Here is a tiny trained network, its code and every weight. The questions are about switching its units off for an input and a target symbol, where a switched-off unit gives its printed mean instead of its output.

import numpy as np


def w(rows, s, z=0):
    codes = np.array(rows[::2]) - 128.0
    scale = np.full(codes.shape[1], s)
    scale[-1] = z or s
    return codes * scale


def norm(h):
    return h / np.sqrt((h * h).mean(-1, keepdims=True) + 1e-5)


def f(y):
    return np.maximum(y, 0)


def softmax(a):
    e = np.exp(a - a.max(-1, keepdims=True))
    return e / e.sum(-1, keepdims=True)


def log_softmax(a):
    a = a - a.max(-1, keepdims=True)
    return a - np.log(np.exp(a).sum(-1, keepdims=True))


def net(x, mask):
    ids = ['αβεμξτφ'.index(c) for c in x.split()]
    T = len(ids)
    res = E[ids] + P[:T]
    u = 0
    for l in range(2):
        r = norm(res)
        for j in range(2):
            rows = slice(2 * j, 2 * j + 2)
            q, k, v = (r @ M[l][rows].T for M in (Q, K, V))
            z = softmax(np.where(np.tri(T) > 0, q @ k.T / 2**0.5, -1e9)) @ v
            o = O[l][rows]
            res = res + np.where(mask[u + j], z, o[:, -1]) @ o[:, :-1]
        u += 2
        y = f(norm(res) @ A[l][:, :-1].T + A[l][:, -1])
        res = res + np.where(mask[u : u + 4], y, B[l][:, -1]) @ B[l][:, :-1]
        u += 4
    return log_softmax(norm(res)[-1] @ U[:, :-1].T + U[:, -1])


Q, K, V, O, A, B = {}, {}, {}, {}, {}, {}
E = w([
[91,42,84,162],'α',
[156,117,109,98],'β',
[48,201,253,98],'ε',
[225,99,70,118],'μ',
[146,54,72,162],'ξ',
[211,164,127,52],'τ',
[149,92,96,128],'φ',
],0.0041)
P = w([
[151,92,77,75],'0',
[99,165,3,81],'1',
[130,178,37,146],'2',
[207,79,230,180],'3',
[171,38,156,66],'4',
[96,103,44,8],'5',
[136,216,62,212],'6',
[218,121,160,252],'7',
[151,47,176,40],'8',
],0.0042)
Q[0] = w([
[159,92,43,82],'L0H0',
[176,99,118,146],'L0H0',
[127,202,55,182],'L0H1',
[73,96,37,2],'L0H1',
],0.028)
K[0] = w([
[167,66,89,80],'L0H0',
[175,106,129,170],'L0H0',
[155,39,203,85],'L0H1',
[196,149,192,253],'L0H1',
],0.027)
V[0] = w([
[75,179,159,145],'L0H0',
[141,158,142,188],'L0H0',
[229,56,43,200],'L0H1',
[1,39,110,198],'L0H1',
],0.018)
O[0] = w([
[119,206,122,129,19],'L0H0',
[155,161,85,167,76],'L0H0',
[180,190,52,166,251],'L0H1',
[131,96,51,6,57],'L0H1',
],0.015,0.014)
A[0] = w([
[62,56,157,94,105],'L0N0',
[89,186,65,61,134],'L0N1',
[149,101,118,61,112],'L0N2',
[39,250,192,36,254],'L0N3',
],0.024,0.004)
B[0] = w([
[139,65,66,192,254],'L0N0',
[109,145,151,199,222],'L0N1',
[88,151,127,149,204],'L0N2',
[198,251,94,113,219],'L0N3',
],0.029,0.0051)
Q[1] = w([
[160,175,168,134],'L1H0',
[60,142,214,123],'L1H0',
[181,224,93,121],'L1H1',
[94,101,252,166],'L1H1',
],0.025)
K[1] = w([
[113,67,175,128],'L1H0',
[93,138,209,46],'L1H0',
[135,14,181,65],'L1H1',
[136,249,4,156],'L1H1',
],0.023)
V[1] = w([
[150,245,193,20],'L1H0',
[204,157,98,188],'L1H0',
[140,174,107,157],'L1H1',
[113,100,148,113],'L1H1',
],0.012)
O[1] = w([
[12,146,130,247,6],'L1H0',
[89,152,154,2,247],'L1H0',
[79,106,175,112,167],'L1H1',
[143,126,116,134,101],'L1H1',
],0.0085,0.015)
A[1] = w([
[153,151,64,105,136],'L1N0',
[78,151,45,115,150],'L1N1',
[5,139,74,112,86],'L1N2',
[70,236,164,120,3],'L1N3',
],0.024,0.0054)
B[1] = w([
[75,133,96,138,249],'L1N0',
[98,162,194,153,178],'L1N1',
[184,191,183,5,151],'L1N2',
[42,139,54,165,158],'L1N3',
],0.024,0.013)
U = w([
[208,102,180,60,129],'α',
[131,127,230,204,122],'β',
[122,99,47,16,49],'ε',
[2,157,110,185,127],'μ',
[79,36,116,161,255],'ξ',
[212,164,70,207,13],'τ',
[107,179,187,62,230],'φ',
],0.0099,0.0027)

Each question gives the input, a string of symbols that net reads in full, and the target symbol t.
The units are the heads (2 rows each of Q, K, V and O) and the neurons (one row each of A and B). Each row of codes is followed by its name. A weight is (code - 128) times the scale printed after its matrix; where a second scale follows, it is the last column's (O, A, B and U).
mask holds one flag per unit, layer by layer, with each layer's heads first. A switched-off unit (its flag False) gives its mean, the last column of its rows in O or B, instead of its output. The means were averaged over made-up inputs and are rounded, as every weight is.
A unit's drop is (log p(t) with every unit on - log p(t) with that unit switched off) / (log p(t) with every unit on - log p(t) with every unit switched off).
The circuit of an input: a set's keep is (log p(t) with only the set's units on - log p(t) with every unit switched off) / (log p(t) with every unit on - log p(t) with every unit switched off). Starting from all 12 units, units are removed one at a time, each time the one whose removal leaves the highest keep (on an exact tie, the one counted first), for as long as the keep stays at least 0.8.
circuit, biggest first: the units of the circuit, biggest drop first
most important unit: the unit with the biggest drop
k most important neurons: the k neurons with the biggest drops, biggest first
top k neurons in layer l: the k neurons of layer l with the biggest drops, biggest first
which heads matter: for each layer, one digit per head in row order, 1 if its drop is at least 0.15 and else 0, layers parted by /
input β β φ φ ε φ φ φ ξ, target ε: top 2 neurons in layer 0 => (L0N3 L0N0)
input ε μ α, target ξ: circuit, biggest first => (L0H1 L0N0)
input φ μ μ ξ α β α ξ, target α: most important neuron => (L1N0)
input φ ξ τ ε β β ε φ, target α: which heads matter => 11 / 00
input φ μ α μ α, target φ: which heads matter => 01 / 00
input φ τ β, target ε: which heads matter => 11 / 00
input ε φ μ ε α μ ξ, target φ: circuit, biggest first => (L0N2 L1N2 L0H1 L1N1)
input α α μ μ, target φ: 3 most important neurons => (L0N2 L1N2 L0N0)
input ξ ξ τ ε α ε, target τ: circuit, biggest first => (L0N3 L0H0 L0N0 L0H1)
input β ε ξ, target α: which heads matter => 10 / 00
input τ φ α τ, target ε: 3 most important neurons => (L0N3 L0N2 L1N3)
input ε α φ ξ ε ξ β μ φ, target α: which heads matter => 10 / 00
input ε ε ε φ φ β α, target ε: which heads matter => 11 / 00
input μ α μ μ μ α ε φ, target φ: most important unit => L0H1
input ξ τ μ β ε μ ξ φ μ, target μ: 4 most important neurons => (L0N2 L1N1 L0N0 L1N0)
input ε ε φ α μ ξ β ξ β, target α: which heads matter => 10 / 00
input μ β ε φ α φ ξ, target φ: circuit, biggest first => (L0N2 L0H1 L1N2 L1N1)
input μ β φ τ, target α: top 2 neurons in layer 0 => (L0N3 L0N0)
input ε φ μ ξ μ τ φ τ φ, target ε: 2 most important neurons => (L0N3 L0N0)
input τ β β, target β: most important neuron => (L0N3)
input μ ξ α μ α μ β, target φ: 2 most important neurons => (L1N2 L0N2)
input φ ξ μ φ τ ξ ξ μ μ, target μ: 3 most important neurons => (L0N2 L0N1 L1N1)
input φ ε α ε β ξ μ, target α: which heads matter => 00 / 00
input ε ε α φ μ, target φ: 2 most important neurons => (L0N0 L1N2)
input μ φ β ξ, target ε: which heads matter => 01 / 00
